Here is a tiny trained network, its code and every weight. The questions are about switching its units off for an input and a class, where a switched-off unit gives its printed mean instead of its output.

import numpy as np


def w(rows, s, z=0):
    codes = np.array(rows[::2]) - 128.0
    scale = np.full(codes.shape[1], s)
    scale[-1] = z or s
    return codes * scale


def norm(h):
    return h / np.sqrt((h * h).mean(-1, keepdims=True) + 1e-5)


def f(y):
    return y / 2 * (1 + np.tanh(0.7978845608 * (y + 0.044715 * y**3)))


def log_softmax(a):
    a = a - a.max(-1, keepdims=True)
    return a - np.log(np.exp(a).sum(-1, keepdims=True))


def net(x, mask):
    res = np.array(x, float).reshape(1, 8) / 4 @ E
    u = 0
    for l in range(2):
        y = f(norm(res) @ A[l][:, :-1].T + A[l][:, -1])
        res = res + np.where(mask[u : u + 16], y, B[l][:, -1]) @ B[l][:, :-1]
        u += 16
    return log_softmax(norm(res)[-1] @ U[:, :-1].T + U[:, -1])


A, B = {}, {}
E = w([
[127,128,127,128,124,128,126,134,131],'x0',
[119,103,127,28,180,49,254,145,163],'x1',
[127,129,130,127,127,128,131,134,126],'x2',
[87,245,24,188,153,122,162,91,142],'x3',
[38,152,199,152,75,82,120,78,148],'x4',
[129,126,128,130,128,130,129,122,125],'x5',
[133,135,130,128,128,125,127,124,125],'x6',
[127,125,133,130,134,130,129,130,131],'x7',
],0.022)
A[0] = w([
[95,129,106,128,156,139,97,126,117,75],'0.n0',
[250,119,41,110,180,163,120,183,106,245],'0.n1',
[112,125,163,127,129,144,112,180,151,46],'0.n2',
[93,153,123,148,114,119,124,136,120,60],'0.n3',
[123,154,109,137,160,119,152,126,103,48],'0.n4',
[149,116,158,176,101,181,42,125,106,169],'0.n5',
[154,121,114,97,149,129,139,118,116,138],'0.n6',
[119,207,57,236,126,164,94,94,119,112],'0.n7',
[190,134,158,156,111,155,68,131,91,109],'0.n8',
[146,133,66,176,150,136,132,152,129,31],'0.n9',
[112,107,153,59,163,106,174,124,122,115],'0.n10',
[116,139,136,161,124,107,120,120,113,17],'0.n11',
[104,218,65,132,185,114,175,87,154,68],'0.n12',
[137,158,129,117,156,158,106,126,144,29],'0.n13',
[139,127,124,116,129,131,131,136,140,53],'0.n14',
[212,117,37,92,182,214,127,193,108,41],'0.n15',
],0.018,0.012)
B[0] = w([
[164,154,153,133,114,119,127,145,114,127],'0.n0',
[173,100,86,133,249,183,133,105,130,254],'0.n1',
[123,105,92,120,144,102,135,49,145,128],'0.n2',
[108,151,138,137,125,150,107,143,126,133],'0.n3',
[136,83,122,123,116,92,125,75,114,136],'0.n4',
[99,76,69,189,113,87,175,168,64,209],'0.n5',
[143,127,127,125,111,152,122,188,102,152],'0.n6',
[155,205,167,46,124,180,50,106,197,221],'0.n7',
[103,88,92,133,149,101,163,100,155,175],'0.n8',
[156,143,97,137,139,108,107,72,144,146],'0.n9',
[163,139,177,122,133,116,109,100,141,182],'0.n10',
[100,155,138,112,133,167,125,153,121,126],'0.n11',
[88,44,65,191,90,117,162,164,55,206],'0.n12',
[125,139,121,152,160,132,110,102,123,124],'0.n13',
[120,164,153,140,136,140,156,129,133,123],'0.n14',
[71,154,151,132,12,41,95,128,131,202],'0.n15',
],0.019,0.023)
A[1] = w([
[30,146,95,163,37,57,150,188,119,2],'1.n0',
[73,100,59,250,125,81,223,169,65,230],'1.n1',
[81,117,146,99,123,86,160,101,164,89],'1.n2',
[90,79,147,170,61,37,143,138,100,72],'1.n3',
[165,73,113,177,199,122,149,120,88,122],'1.n4',
[165,25,61,151,205,148,195,140,108,96],'1.n5',
[230,142,165,65,217,168,53,160,114,19],'1.n6',
[124,114,68,161,174,148,169,191,104,23],'1.n7',
[53,127,118,182,58,66,193,159,26,67],'1.n8',
[74,181,220,87,34,98,91,98,193,196],'1.n9',
[57,86,206,96,40,11,177,146,103,97],'1.n10',
[182,96,236,67,169,123,103,125,153,87],'1.n11',
[69,185,39,135,171,108,228,145,112,102],'1.n12',
[32,168,188,114,11,32,116,146,119,29],'1.n13',
[215,139,126,77,145,214,104,132,153,35],'1.n14',
[184,87,108,158,161,211,179,120,139,96],'1.n15',
],0.014,0.008)
B[1] = w([
[141,138,112,37,30,108,48,13,252,164],'1.n0',
[47,38,41,32,149,136,133,77,118,250],'1.n1',
[110,110,151,124,121,100,117,144,112,137],'1.n2',
[182,172,134,87,119,71,141,90,212,175],'1.n3',
[95,174,131,138,126,187,166,178,114,190],'1.n4',
[82,175,155,131,116,173,179,183,56,222],'1.n5',
[194,206,203,52,115,153,125,93,218,164],'1.n6',
[146,103,144,234,125,113,141,142,57,156],'1.n7',
[150,141,127,36,135,145,88,55,237,189],'1.n8',
[90,103,159,213,55,98,125,193,49,168],'1.n9',
[178,113,158,185,48,26,25,122,187,182],'1.n10',
[194,166,170,178,117,105,143,171,82,161],'1.n11',
[64,10,125,107,164,72,141,131,109,164],'1.n12',
[111,122,70,120,235,172,225,149,68,159],'1.n13',
[182,126,145,125,195,91,118,94,192,151],'1.n14',
[158,132,127,134,193,114,145,134,111,157],'1.n15',
],0.017,0.025)
U = w([
[72,22,7,83,236,187,235,180,27,254],'0',
[45,35,80,53,28,67,97,67,204,230],'1',
[222,232,226,41,195,203,215,220,126,54],'2',
[197,109,217,192,56,48,90,203,141,68],'3',
[234,181,49,143,237,226,51,53,205,3],'4',
[18,233,143,233,7,203,51,148,129,91],'5',
],0.022,0.0073)

Each question gives the input, the list of numbers given to net, and the class t.
The units are the neurons (one row each of A and B). Each row of codes is followed by its name. A weight is (code - 128) times the scale printed after its matrix; where a second scale follows, it is the last column's (A, B and U).
mask holds one flag per neuron, layer by layer. A switched-off neuron (its flag False) gives its mean, the last column of its row in B, instead of its output. The means were averaged over made-up inputs and are rounded, as every weight is.
A unit's drop is (log p(t) with every unit on - log p(t) with that unit switched off) / (log p(t) with every unit on - log p(t) with every unit switched off).
The circuit of an input: a set's keep is (log p(t) with only the set's units on - log p(t) with every unit switched off) / (log p(t) with every unit on - log p(t) with every unit switched off). Starting from the 12 units with the biggest drops (on a tie, the unit counted first), units are removed one at a time, each time the one whose removal leaves the highest keep (on an exact tie, the one counted first), for as long as the keep stays at least 0.8.
circuit, biggest first: the units of the circuit, biggest drop first
top k neurons: the k neurons with the biggest drops, biggest first
k most important neurons of layer l: the k neurons of layer l with the biggest drops, biggest first
input [-2,-3,2,7,-3,6,-5,8], class 4: circuit, biggest first => (0.n7)
input [6,8,-4,0,-6,-3,1,-1], class 2: top 3 neurons => (0.n5 0.n10 0.n12)
input [-6,0,0,2,1,5,8,3], class 5: top 3 neurons => (0.n1 0.n7 0.n5)
input [-4,4,-6,-1,-7,5,-4,-3], class 2: top 3 neurons => (0.n1 0.n12 0.n5)
input [-6,1,-3,-8,7,-7,8,8], class 3: 2 most important neurons of layer 0 => (0.n12 0.n1)
input [-8,3,4,0,-5,8,1,-5], class 2: top 3 neurons => (0.n1 0.n5 0.n12)
input [-3,0,-6,7,6,-8,8,-2], class 5: top 3 neurons => (0.n7 0.n5 0.n1)
input [-1,-1,-6,2,7,6,-7,1], class 5: top 2 neurons => (0.n1 1.n1)
input [6,-2,1,7,0,4,6,2], class 4: top 2 neurons => (0.n7 0.n15)
input [5,-1,3,5,-4,7,-8,-2], class 4: top 2 neurons => (0.n7 0.n1)
input [7,-1,7,4,-4,6,1,-1], class 4: top 2 neurons => (0.n7 0.n1)
input [-2,-1,-8,3,-8,3,7,3], class 4: top 2 neurons => (0.n1 0.n7)
input [-3,-6,-4,6,-1,7,5,-4], class 4: 2 most important neurons of layer 0 => (0.n7 0.n15)
input [1,-8,6,-1,-2,-7,-8,-6], class 0: circuit, biggest first => (0.n5)
input [-3,-5,7,1,-2,-5,-4,1], class 4: 2 most important neurons of layer 0 => (0.n7 0.n12)
input [-6,1,1,-1,4,1,4,-3], class 3: top 3 neurons => (0.n1 0.n5 0.n12)
input [3,1,-3,0,-8,5,2,2], class 2: 3 most important neurons of layer 1 => (1.n1 1.n6 1.n5)
input [8,-3,7,6,3,-5,-1,2], class 5: 2 most important neurons of layer 0 => (0.n7 0.n1)
input [-7,-4,5,2,-8,8,-3,-8], class 4: 3 most important neurons of layer 0 => (0.n1 0.n7 0.n12)
input [-5,0,4,3,0,-7,8,-2], class 4: 3 most important neurons of layer 0 => (0.n7 0.n5 0.n15)
input [7,-7,-2,-8,0,-4,-5,-4], class 0: most important neuron of layer 0 => (0.n15)
input [-5,-2,-6,5,-7,3,0,6], class 4: 2 most important neurons of layer 0 => (0.n7 0.n1)
